Below is a small trained network, with its code and all its weights. Each question gives an input and a class and asks what happens when units are switched off, that is, made to give their printed mean instead of their output.

import numpy as np


def w(rows, s, z=0):
    codes = np.array(rows[::2]) - 128.0
    scale = np.full(codes.shape[1], s)
    scale[-1] = z or s
    return codes * scale


def norm(h):
    return h / np.sqrt((h * h).mean(-1, keepdims=True) + 1e-5)


def f(y):
    return np.maximum(y, 0)


def log_softmax(a):
    a = a - a.max(-1, keepdims=True)
    return a - np.log(np.exp(a).sum(-1, keepdims=True))


def net(x, mask):
    res = np.array(x, float).reshape(1, 2) / 4 @ E
    u = 0
    for l in range(3):
        y = f(norm(res) @ A[l][:, :-1].T + A[l][:, -1])
        res = res + np.where(mask[u : u + 11], y, B[l][:, -1]) @ B[l][:, :-1]
        u += 11
    return log_softmax(norm(res)[-1] @ U[:, :-1].T + U[:, -1])


A, B = {}, {}
E = w([
[129,94,139,255,52,185],'x0',
[135,176,138,191,190,50],'x1',
],0.011)
A[0] = w([
[141,122,112,158,106,160,112],'0.n0',
[134,118,117,44,131,166,36],'0.n1',
[135,140,130,90,180,23,4],'0.n2',
[130,91,112,44,99,117,31],'0.n3',
[125,137,139,118,148,141,177],'0.n4',
[140,161,129,172,212,3,33],'0.n5',
[129,164,131,59,221,19,61],'0.n6',
[127,146,137,5,122,192,16],'0.n7',
[132,140,124,140,121,158,81],'0.n8',
[129,107,105,124,170,136,90],'0.n9',
[144,126,155,147,117,169,73],'0.n10',
],0.022,0.0035)
B[0] = w([
[79,73,119,165,124,199,167],'0.n0',
[167,126,195,124,139,129,179],'0.n1',
[93,83,33,111,84,132,207],'0.n2',
[163,125,193,124,139,124,176],'0.n3',
[99,111,143,154,116,71,142],'0.n4',
[166,160,138,172,188,84,234],'0.n5',
[80,149,3,93,107,82,250],'0.n6',
[189,134,221,123,138,130,202],'0.n7',
[105,153,116,124,103,115,143],'0.n8',
[121,144,134,151,171,131,139],'0.n9',
[88,171,100,123,78,100,157],'0.n10',
],0.052,0.023)
A[1] = w([
[135,151,64,94,150,156,82],'1.n0',
[197,87,135,102,171,182,60],'1.n1',
[201,150,192,96,116,142,110],'1.n2',
[130,93,100,116,112,95,78],'1.n3',
[135,142,135,107,145,139,3],'1.n4',
[105,106,99,102,134,99,40],'1.n5',
[128,143,18,57,128,121,120],'1.n6',
[161,142,182,82,153,138,75],'1.n7',
[175,137,172,77,164,161,27],'1.n8',
[252,127,237,59,136,118,114],'1.n9',
[153,78,89,91,149,152,166],'1.n10',
],0.033,0.0022)
B[1] = w([
[145,164,101,149,43,73,173],'1.n0',
[160,160,118,110,83,50,157],'1.n1',
[75,3,170,87,159,65,198],'1.n2',
[102,224,151,85,158,114,168],'1.n3',
[173,86,96,113,162,157,134],'1.n4',
[135,166,123,90,160,95,172],'1.n5',
[131,161,19,92,149,63,240],'1.n6',
[157,113,161,154,85,81,177],'1.n7',
[184,122,149,134,81,80,174],'1.n8',
[191,29,186,235,81,79,253],'1.n9',
[93,154,147,141,179,121,146],'1.n10',
],0.037,0.025)
A[2] = w([
[197,161,217,216,142,113,3],'2.n0',
[166,129,251,123,78,167,161],'2.n1',
[141,214,164,102,127,155,68],'2.n2',
[147,128,225,115,102,165,48],'2.n3',
[160,107,167,108,91,148,101],'2.n4',
[201,112,152,109,135,169,99],'2.n5',
[133,109,160,87,118,161,117],'2.n6',
[192,178,149,142,138,131,108],'2.n7',
[190,88,143,103,152,154,68],'2.n8',
[201,93,159,100,155,155,58],'2.n9',
[74,83,116,30,170,177,120],'2.n10',
],0.031,0.0027)
B[2] = w([
[125,95,170,183,252,164,251],'2.n0',
[172,159,122,14,103,136,214],'2.n1',
[146,207,189,157,103,137,129],'2.n2',
[161,121,93,44,128,140,179],'2.n3',
[171,157,126,98,72,120,171],'2.n4',
[117,123,128,139,68,69,153],'2.n5',
[128,149,142,89,136,139,138],'2.n6',
[69,130,154,97,119,191,152],'2.n7',
[98,107,142,149,85,82,158],'2.n8',
[106,130,152,169,91,85,167],'2.n9',
[154,92,96,126,127,152,143],'2.n10',
],0.037,0.017)
U = w([
[140,214,216,108,130,154,60],'0',
[162,117,139,108,140,155,2],'1',
[48,78,81,153,61,218,177],'2',
[217,39,233,97,96,55,186],'3',
[166,111,141,6,47,176,79],'4',
[121,111,171,214,247,145,151],'5',
[134,164,27,100,151,28,197],'6',
],0.017,0.0091)

Each question gives the input, the list of numbers given to net, and the class t.
The units are the neurons (one row each of A and B). Each row of codes is followed by its name. A weight is (code - 128) times the scale printed after its matrix; where a second scale follows, it is the last column's (A, B and U).
mask holds one flag per neuron, layer by layer. A switched-off neuron (its flag False) gives its mean, the last column of its row in B, instead of its output. The means were averaged over made-up inputs and are rounded, as every weight is.
A unit's drop is (log p(t) with every unit on - log p(t) with that unit switched off) / (log p(t) with every unit on - log p(t) with every unit switched off).
unit that matters most: the unit with the biggest drop
top k neurons: the k neurons with the biggest drops, biggest first
k most important neurons of layer l: the k neurons of layer l with the biggest drops, biggest first
drop of u: that unit's drop, to one decimal
input [4,7], class 5: top 2 neurons -> [0.n6; 0.n7]
input [7,1], class 2: top 2 neurons -> [0.n7; 0.n6]
input [-3,-2], class 3: unit that matters most -> 0.n7
input [-8,-4], class 3: 2 most important neurons of layer 0 -> [0.n7; 0.n1]
input [2,-3], class 4: top 2 neurons -> [0.n5; 0.n6]
input [8,-5], class 2: top 4 neurons -> [0.n7; 0.n6; 0.n5; 0.n2]
input [5,-6], class 2: top 4 neurons -> [0.n7; 0.n6; 0.n5; 0.n1]
input [3,7], class 5: top 2 neurons -> [0.n6; 0.n5]
input [7,5], class 5: top 3 neurons -> [0.n6; 0.n2; 1.n6]
input [4,3], class 5: top 4 neurons -> [0.n6; 0.n2; 1.n6; 0.n7]
input [8,-6], class 2: top 2 neurons -> [0.n7; 0.n6]
input [7,8], class 5: top 3 neurons -> [0.n6; 0.n2; 0.n7]
input [8,0], class 2: 4 most important neurons of layer 0 -> [0.n7; 0.n6; 0.n5; 0.n2]
input [2,2], class 5: top 4 neurons -> [0.n6; 0.n2; 1.n6; 0.n7]
input [8,8], class 5: top 3 neurons -> [0.n6; 0.n2; 1.n6]
input [4,2], class 2: 2 most important neurons of layer 1 -> [1.n9; 1.n6]
input [5,-8], class 4: top 3 neurons -> [0.n6; 0.n5; 0.n0]
input [-3,-4], class 3: drop of 2.n3 -> 0.0
input [6,-6], class 2: drop of 0.n5 -> 0.2
input [6,-3], class 2: drop of 0.n5 -> 0.2
